[-52,-53,270,140,-6,-111,-140,13,177,164,-67,-148,66,298,-96,-2,-301,-33,89,-120,245,118,120,-132,-141,-49,-25,-24,98,67,-32,-66,70,-22,144,83,115,-51,-147,10,-162,-62,172,139,10,-62,-48] => (78)
[-88,-81,-264,50,46,73,87,42,53,12,-26,-176,32,-116,-93,24,-75,-106,26,84,-80,-87,-96,166,-107,-148,-53,-12,52,28,79,-8,-140,-194,70,-31,144,3,5,-124,93,40,134,127,12,-64,-100] => (81)
[-2,-169,-55,-45,-33,-21,-91,296,-152,117,52,-53,-103,141,157,-85,233,-66,-35,-209,-77,-202,72,49,139,231,-66,61,183,-81,221,126,116,40,-250,1,-164,223,-11,-145,265,-48,-25,-34,8,81,6] => (81)
[58,-119,18,119,57,136,48,128,-37,166,-45,-261,150,237,9,-113,-233,147,-18,103,133,9,70,-113,-49,80,-87,17,40,103,44,155,-4,-185,-201,156,106,68,-127,30,-128,-28,139,100,-108,-88,16] => (78)
[1,52,220,138,108,114,-206,-104,-45,-41,-95,-348,163,134,-87,-147,-167,35,-52,24,123,62,23,-85,37,29,21,-81,-70,220,-104,120,36,-113,-133,-74,162,3,67,138,-157,39,151,-4,-106,54,-173] => (75)
[-109,145,211,330,-32,61,216,17,-177,96,98,54,258,-26,-83,-5,64,21,93,5,299,89,-156,-243,25,-211,-98,-111,-20,-93,-328,-224,-7,5,166,138,-164,83,-19,118,-18,97,191,-5,-277,-270,35] => (86)
[81,-128,-37,79,1,-24,147,-13,6,46,-85,-38,193,249,-158,-84,-287,-9,25,114,155,-153,-64,-71,-92,-33,-31,45,39,176,141,-91,97,-155,-138,154,139,-14,-61,173,-192,11,272,158,-21,-252,-61] => (81)
[2,-20,104,120,17,37,52,34,-34,58,5,-42,114,118,-40,-151,-303,53,-55,70,92,-16,-20,-128,-78,-49,-70,19,59,30,115,67,25,-176,27,97,266,-135,-36,129,-97,0,118,-25,-94,-27,7] => (81)
[-64,-25,-150,88,58,85,25,107,37,10,-78,-108,36,-5,-59,52,-91,-72,22,63,44,-39,-36,86,-127,-65,-64,59,20,93,56,-2,-116,-76,86,1,101,2,9,-66,41,-1,17,115,77,-37,-105] => (77)
[3,-110,30,122,-13,148,7,15,-42,74,-15,-223,212,189,7,-130,-153,216,-65,12,54,-38,91,-25,41,110,-43,-30,45,3,-81,86,26,-139,-296,142,8,119,-116,39,-75,-9,136,26,-184,-72,81] => (75)
[-5,55,-150,3,46,60,32,88,-29,-38,-21,-76,4,-90,-36,97,36,-74,13,14,40,-56,-79,113,-69,-67,-39,49,-35,72,40,-7,-97,-73,113,-94,38,-28,38,10,91,-16,-57,53,54,29,-76] => (82)
[69,77,363,150,83,27,-78,-66,27,-103,-20,-261,206,258,-138,-161,-292,-120,18,-53,161,22,47,-129,-5,-40,-26,14,38,175,-7,95,190,-142,-189,3,277,-82,75,196,-182,-61,182,-76,-132,-58,-191] => (81)
[209,-83,-142,-59,26,112,19,-118,15,-101,-92,-41,23,143,-74,-11,-85,221,-25,59,162,-99,50,174,-75,130,175,110,-166,206,189,27,38,-32,-206,-15,19,-66,-92,274,-312,55,20,97,105,-106,35] => (81)
[122,-68,68,-7,86,120,143,35,-84,-215,43,121,-77,32,-65,100,241,-51,20,-178,-13,-1,-24,299,76,202,145,306,131,-50,189,-4,115,259,-39,-57,-6,-143,8,46,-14,-13,-127,-313,145,127,-193] => (81)
[90,173,435,128,17,-307,-68,-1,-126,-220,4,166,-47,-40,-195,-9,13,-555,162,-163,182,-30,-171,-148,33,-359,-96,180,-59,213,311,-270,167,52,272,-153,63,-189,121,182,-63,57,202,-134,49,-184,-288] => (86)
[99,-86,-37,-8,85,-5,41,223,-100,116,124,149,-343,31,25,-119,122,-189,184,33,133,-83,-54,1,237,31,24,132,-82,285,351,63,-5,-46,-190,-111,149,100,34,18,-228,187,167,157,26,-171,-30] => (80)
[-72,85,83,276,23,-100,-66,-47,-10,-134,-30,88,43,-77,-96,-22,3,-79,69,-13,228,-170,-27,-38,5,-160,96,-141,11,42,30,-118,202,44,168,-146,36,-29,194,223,-47,129,147,4,27,-183,-81] => (84)
[-57,24,-166,99,81,136,131,42,-62,-32,7,-155,76,-97,-62,68,-18,28,17,130,83,-86,-114,138,-88,-110,7,10,-58,23,-12,14,-142,-140,62,-59,86,-27,53,38,57,42,30,99,28,-46,-70] => (82)
[70,-251,-190,16,30,34,218,142,90,35,46,96,-198,20,34,174,177,215,91,-110,14,-60,147,206,85,149,-26,191,123,-189,283,17,44,103,-11,175,-91,-16,-244,-31,-46,-43,5,-145,79,-115,29] => (77)
[-107,13,-149,43,73,59,109,69,14,27,-30,-77,26,-38,-89,52,-25,-187,52,46,-14,-74,-120,69,-89,-82,-104,57,32,42,63,-51,-84,-97,134,19,154,-30,56,-12,94,-38,83,90,52,14,-148] => (75)
[-21,114,317,99,30,-27,-103,-159,-13,-130,23,-123,16,26,-100,-65,117,-176,67,-231,40,94,78,-6,102,-62,12,44,-17,21,63,-32,121,57,69,-12,75,-91,12,120,-53,-35,100,-191,-47,34,-212] => (86)
[-45,8,-163,53,63,81,117,105,8,-12,-8,-62,30,-69,-62,86,-57,-79,19,63,16,-66,-111,109,-136,-90,-68,60,37,-2,68,-3,-92,-106,148,-27,133,-69,36,-7,92,-26,5,52,57,2,-75] => (84)
[-106,-25,184,73,-49,-148,-104,22,-138,-32,101,-75,-47,-62,25,-35,31,-41,-8,-158,70,-88,32,125,105,-127,107,21,68,-81,99,-42,-33,-30,100,-169,-1,-94,-17,-70,175,77,5,-75,13,103,-45] => (84)
[-61,6,-169,85,101,116,-11,43,-61,-6,-46,-163,-12,-131,-20,53,3,90,-15,126,94,-66,-87,94,-40,-66,3,-36,-111,76,0,42,-154,-109,84,-113,39,-2,49,42,17,96,31,89,29,3,-62] => (75)
[-52,57,-2,43,-6,163,-122,-144,25,-163,-13,61,-14,32,-131,-182,117,-125,-15,-99,-150,-20,-26,78,113,76,-10,17,-61,147,82,13,14,33,-155,34,210,95,132,77,-105,55,102,-25,-9,-78,-159] => (86)
[-32,106,-2,155,-70,35,-194,-108,87,-246,-119,51,96,-76,-29,-4,10,-20,-63,-173,43,-60,125,144,-206,-51,94,-5,-2,-59,56,-75,128,138,156,-80,-91,-73,59,122,29,4,-125,-90,101,-7,34] => (81)
[132,-96,79,27,35,-8,-34,111,-97,68,-4,-75,-31,164,51,-95,-202,155,-26,42,249,-58,77,-11,10,60,108,87,-22,170,190,114,20,-94,-133,-66,77,-88,-93,111,-177,80,4,43,10,-4,45] => (81)
[101,19,41,102,-88,-10,-42,24,70,-22,-148,-35,264,223,-31,-3,-297,83,-45,-39,198,-43,144,-74,-206,-6,-61,61,14,103,10,-72,110,-55,-32,128,-48,-34,-135,162,-110,-115,-34,71,-22,-116,116] => (86)
[13,57,291,123,-37,-20,11,34,-73,-40,103,-153,190,94,-22,23,27,-23,37,-212,112,36,68,3,136,-21,-24,11,123,-79,-191,-39,119,-19,-94,-24,-81,25,-56,11,84,-85,25,-155,-201,16,-15] => (78)
[-23,13,-254,-16,80,120,-34,121,78,-24,-108,-122,-1,-44,-46,138,11,-69,-3,21,-23,-46,-53,135,-111,28,-99,41,-4,110,2,30,-101,-50,77,-64,52,41,47,-46,89,-65,-69,91,91,58,-111] => (80)
[-74,58,-141,63,42,87,132,61,-40,-28,-14,-85,72,-59,-15,25,32,-95,23,11,29,-101,-7,75,-34,-56,-65,69,7,15,49,-11,-44,-78,35,40,55,-21,35,35,114,-51,-25,6,0,12,-90] => (75)
[-83,-48,148,180,-2,-173,16,213,-66,97,86,96,-53,-3,-1,83,-28,-142,115,-73,197,-91,-76,-8,10,-134,-16,20,144,-83,49,-138,65,14,212,-126,-31,-25,7,-38,100,55,111,49,19,-44,37] => (80)
[-58,-16,-181,51,77,187,50,53,49,-5,-46,-161,66,-17,-89,48,7,-103,9,30,-80,-6,-107,139,-167,-1,-74,32,39,-2,9,32,-85,-70,61,10,111,32,41,-55,72,-42,56,85,52,17,-103] => (84)
[-85,-71,111,201,-40,104,13,-81,-6,89,7,-264,244,124,-33,-125,-167,194,-18,-18,102,40,109,-46,24,-37,-20,-94,33,-50,-176,-3,-18,-144,-161,157,-11,83,-158,1,-81,31,203,34,-234,-122,68] => (75)
[-125,-67,-306,47,-19,148,-159,-63,20,-105,-36,-116,20,-72,-44,-38,56,231,-92,60,-74,-248,-43,209,90,45,20,-169,-127,51,-81,42,-130,-130,-245,-88,11,236,112,24,49,130,90,174,-16,-141,24] => (75)
[-82,51,-94,67,58,46,18,25,47,-21,-52,-193,78,-59,-93,95,-49,-121,52,12,60,-10,-40,100,-63,-130,-47,6,-3,102,-75,-50,-111,-105,110,-63,77,-13,23,-50,69,-22,30,91,8,3,-150] => (80)
[-38,102,-155,35,69,123,-87,36,57,-51,-87,-226,9,-111,-31,85,40,-59,13,-8,30,35,15,90,-102,-86,-74,-8,-103,116,-26,51,-142,-84,109,-75,21,24,24,-31,59,-28,-69,70,30,19,-116] => (86)
[88,-35,-103,-55,31,101,-117,-62,-1,-89,-99,-93,89,95,-81,-26,-162,118,-125,74,-63,-112,-71,109,-80,120,-22,33,-77,128,116,81,-2,-145,-84,-58,196,-56,27,204,-85,-51,36,61,66,86,6] => (77)
[51,132,258,139,-53,0,103,-60,-139,-8,81,-143,335,98,-49,-41,-328,115,-29,57,269,-2,-32,-63,-87,-179,25,10,-62,11,-160,-63,-4,-244,5,-24,91,-173,-81,243,-76,-39,45,39,-185,-14,161] => (78)
[14,40,41,115,63,104,-191,-141,54,-304,-132,-41,-41,-36,-62,-1,230,36,-50,-197,-40,-29,146,142,11,120,63,51,-24,-15,182,65,166,224,33,-11,-28,-41,89,158,-28,-12,-70,-279,138,14,-231] => (82)
[-67,72,-79,87,84,112,53,-6,-30,-81,-58,-86,90,-56,-95,89,0,-104,8,47,41,-48,-123,140,-165,-55,2,68,-27,15,11,-47,-57,-20,181,-68,91,-93,92,90,67,-29,-7,44,116,80,-118] => (80)
[64,120,-38,7,-58,68,-170,216,83,-48,-11,201,-78,-5,10,63,62,-173,35,-168,27,55,-27,8,-57,23,-149,74,-21,127,-31,-50,-11,84,29,-96,-66,139,36,-54,-8,-22,-140,57,-14,-69,104] => (77)
[-89,15,-123,98,97,119,66,53,47,-51,-43,-131,42,-58,-92,143,-35,-22,24,53,40,-18,-83,164,-150,-69,-30,54,15,-15,-14,-3,-124,-46,184,-39,119,-70,43,-16,80,-31,-17,45,109,29,-137] => (86)
[-241,253,434,326,-98,8,-199,-151,-5,-96,1,-112,245,25,-63,-83,-39,-56,9,-252,243,148,97,-139,-82,-242,-14,-110,-53,-100,-344,-181,-10,100,178,51,-141,15,15,32,55,35,19,-76,-167,-95,-44] => (75)
[32,-30,-263,-96,39,73,-167,12,-82,-68,-84,189,-204,-73,-16,65,322,54,-37,-38,12,-149,-115,203,112,240,148,1,-115,184,94,-42,-3,192,12,-226,-99,103,135,125,-38,139,-76,78,199,94,-56] => (75)
[-17,59,-218,47,81,171,102,85,-18,-60,-39,-103,64,-73,-38,47,6,-66,-9,83,-15,-87,-81,111,-137,-27,-72,58,-21,35,76,65,-69,-106,56,-12,122,-24,86,58,86,-51,-45,45,58,15,-78] => (82)
[-83,8,-188,92,61,115,-18,34,47,46,-70,-273,83,-62,-16,102,-15,98,10,52,91,-17,30,102,-87,-47,-16,-87,-37,30,-126,38,-119,-116,77,-46,-18,54,-24,-26,63,-11,1,132,-5,9,-35] => (77)
[70,52,96,-10,-18,-12,268,121,-260,-33,149,236,0,31,-62,-10,222,-294,98,-91,40,-98,-214,26,98,-29,-60,253,16,12,198,-164,48,51,-15,37,-19,-27,33,107,65,-8,56,-66,-2,-65,-69] => (78)
[107,101,263,37,-21,-58,-71,-135,-36,7,-62,-140,180,205,-86,-130,-185,-86,17,-78,184,61,88,-152,-13,-39,3,37,-71,218,54,-43,131,-101,-24,48,108,-115,-84,252,-207,-71,113,15,-91,3,-54] => (86)
[-30,55,-173,68,28,85,11,73,3,-9,-60,-75,52,-87,-29,81,-19,-14,1,49,66,-36,-51,69,-137,-83,-54,0,-48,54,2,-16,-100,-80,150,-47,17,-6,15,24,57,-5,-38,99,40,-19,-11] => (78)
[-67,-10,-11,-62,-168,-252,33,109,56,94,-53,376,-63,180,-18,-114,102,-429,65,-337,-44,-135,116,-149,42,53,-132,134,266,51,325,-228,249,181,146,242,8,3,-40,-22,141,-140,-2,-63,63,-28,-135] => (81)
[-105,141,322,114,-40,-86,58,46,60,-11,38,220,33,70,-106,46,16,-373,84,-292,-6,130,-79,-148,-155,-114,-247,172,157,-206,83,-220,130,156,410,189,70,-167,-32,57,101,-181,55,-212,-9,38,-98] => (75)
[-76,37,-136,59,103,97,89,29,-59,10,-21,-192,18,-96,-43,96,63,-3,45,68,122,-42,-69,107,-18,-78,9,13,-80,69,-43,-12,-142,-78,89,-64,10,-16,25,22,53,37,17,75,24,19,-137] => (75)
[-47,-64,-95,14,-23,241,10,12,-43,-25,128,35,-117,-102,49,-113,232,96,-44,-131,-221,63,44,202,146,145,9,65,45,-134,92,127,-95,28,-111,44,78,68,-60,-115,32,56,-36,-149,-78,70,55] => (82)
[-55,-12,-194,70,111,113,23,55,10,-32,-91,-150,-3,-42,-42,48,48,-66,34,51,49,-92,-4,131,-38,16,14,33,-7,118,65,34,-39,-23,16,-52,61,22,75,9,29,17,12,68,93,17,-168] => (75)
[53,27,90,67,38,139,-93,-193,-8,-165,-108,-285,198,155,-58,-174,-108,66,-79,-45,6,-56,178,50,20,98,45,47,-65,134,96,126,121,-92,-273,78,136,-43,-2,219,-135,-69,56,-94,-48,33,-123] => (75)
[128,-83,-18,-14,21,-33,-32,10,-95,64,-47,-83,-17,27,29,-32,-57,193,-55,28,93,-29,63,-37,85,62,0,21,-43,106,192,71,26,-110,18,-7,35,-93,-143,158,-115,15,47,-53,-37,50,25] => (86)
[114,-111,-78,4,-13,37,175,206,-77,-15,64,100,-101,7,66,138,196,171,49,-130,143,-17,115,139,190,101,15,203,68,0,90,-15,-39,124,-111,60,-207,38,-185,-87,6,25,-157,-166,-23,-101,-14] => (78)
[-82,17,-77,112,90,63,37,74,74,5,-32,-164,42,-9,-91,118,-101,-65,67,55,100,-25,-61,97,-143,-110,-46,14,9,33,-23,-7,-92,-102,150,-50,134,-38,36,-9,37,-29,50,125,73,-27,-108] => (86)
